cols: C G Z P H W D Y
Z792: [  9 -13 -14  25  21  -4  28  -9]
Z873: [ 24  16  18  24  12  26   9 -58]
Z507: [ 12  26   9 -57   6  23  31 -17]
Z260: [ 34 -11  12  41  25  11   6 -57]
common Z260 Z873:  | [12]
back: [-58   9  26  12] | Z873

cols: J F A S
Z976: [36 36 24 36]
Z667: [-18 -19  35  41]
Z84: [-8 10  7 10]
Z851: [  1 -12  22  19]
Z635: [-26 -39  49  58]
Z694: [-22 -19  35  41]
dup Z84:  | [10]
col: [ -8   1 -26] | J
col: [24 35  7] | A
back: [58 49] | Z635
dup Z976:  | [36]

cols: N M Q X
Z418: [ 13 -16  23  23]
Z607: [-17 -16 -11 -41]
Z515: [-12 -17 -15 -55]
Z685: [-17 -16  13  -9]
Z259: [-17 -16  13 -10]
dup Z418:  | [23]
back: [-10  13] | Z259
after: [-15] | [-55]
after: [-11] | [-41]
col: [-41 -55] | X
back: [23 23] | Z418

cols: R U E V K L B T
Z199: [ 2 39  3 15 16  7  6 16]
Z129: [ 3  2  3 15 16  7  6  7]
Z169: [ 2 39  3 15 16  5  6  7]
Z546: [ 4 44  2  3 13 44  8  6]
Z702: [ 1 31  8 21 13  8  8  8]
dup Z702:  | [8]
dup Z546:  | [44]
col: [15 15  3 21] | V
find: [ 2 39  3 15 16  5  6  7] | Z169
find: [ 4 44  2  3 13 44  8  6] | Z546

cols: kivuf Posin ripit gez tak tolat Sot ras Vudin
Z586: [ -8  10 -21  -7 -32 -21 -11 -13 -36]
Z145: [  5   0  11   9   0   2 -44 -19  -4]
Z842: [  5   0  11   9 -32  -7  44   1  -2]
Z972: [ 4 24  4  4 10  8  4  6  2]
Z218: [ 17 -23   0  -6   5 -37 -17 -31 -19]
dup Z972:  | [4]
common Z972 Z145:  | [2]
back: [ -7 -32   9] | Z842
dup Z586:  | [-21]
back: [-44   2   0   9] | Z145

cols: vegug dimom Gebe Tuke
Z893: [-43 -41 -36 -39]
Z884: [-42 -19 -42 -42]
Z719: [-33 -16 -36  -5]
Z982: [-37   7  13 -42]
dup Z884:  | [-42]
common Z884 Z982:  | [-42]
find: [-37   7  13 -42] | Z982
common Z719 Z893:  | [-36]
col: [-42 -36  13] | Gebe
common Z982 Z884:  | [-42]

cols: butuz kelo Potoz Mimu zudil sif Fiki Renis Bapi
Z681: [-11  15   7  -7 -23  11   1  -8  -6]
Z81: [ -8 -11   7  11 -23 -11 -11 -20  33]
Z29: [-17  22   3  -4   0   7 -20 -29  15]
Z253: [-13 -18 -21  -2   5  -9  11  12  13]
Z917: [  1  11  14  15  21 -43  -4 -17 -13]
Z195: [-11  24 -23  15  -8  -1  23  -6 -12]
after: [-21] | [-2]
back: [ -8   1  11 -23  -7   7  15 -11] | Z681
dup Z81:  | [-11]
back: [ -4 -43  21  15] | Z917

cols: daru mem letul kas
Z910: [-22  -9 -54  10]
Z844: [ -9 -12 -17   5]
Z721: [-29 -28   7  21]
Z276: [ 28  44 -10 -24]
Z796: [ 22  42 -11 -19]
Z191: [ 13   2   3 -35]
Z745: [  0  14 -19   1]
Z615: [-18 -13  -5  31]
Z181: [10  7 30 11]
Z512: [11 46 21 -6]
after: [-22] | [-9]
common Z181 Z512:  | [11]

cols: fizu vez kago vosi
Z246: [-10  40   8  11]
Z308: [-23  13 -37  21]
Z647: [-25 -10  -9 -24]
Z59: [ 42 -23  42  -2]
Z703: [-10  40 -47 -36]
Z761: [  7  -5  13 -48]
col: [-37  -9] | kago
find: [-10  40 -47 -36] | Z703
after: [-9] | [-24]

cols: Pur tatov toz rilaf Penas ribu vubu tagi befom
Z306: [  7 -17  37  -2  10  29 -25  -4   4]
Z317: [ 32 -14 -17   7  40   5  30  -6  -4]
Z380: [ -5  21   0  -2 -11  22  38  -4  11]
Z478: [ 33  -2 -28  -2  37  13  21  -2   8]
Z887: [  0  22  -2  -5 -11 -14 -14 -14  -4]
Z177: [-21  19  -3 -24 -35  58   2  -2 -11]
dup Z887:  | [-14]
dup Z478:  | [-2]
after: [-3] | [-24]
back: [-14 -11  -5  -2  22   0] | Z887
back: [-14 -11  -5  -2  22] | Z887
common Z306 Z177:  | [-2]

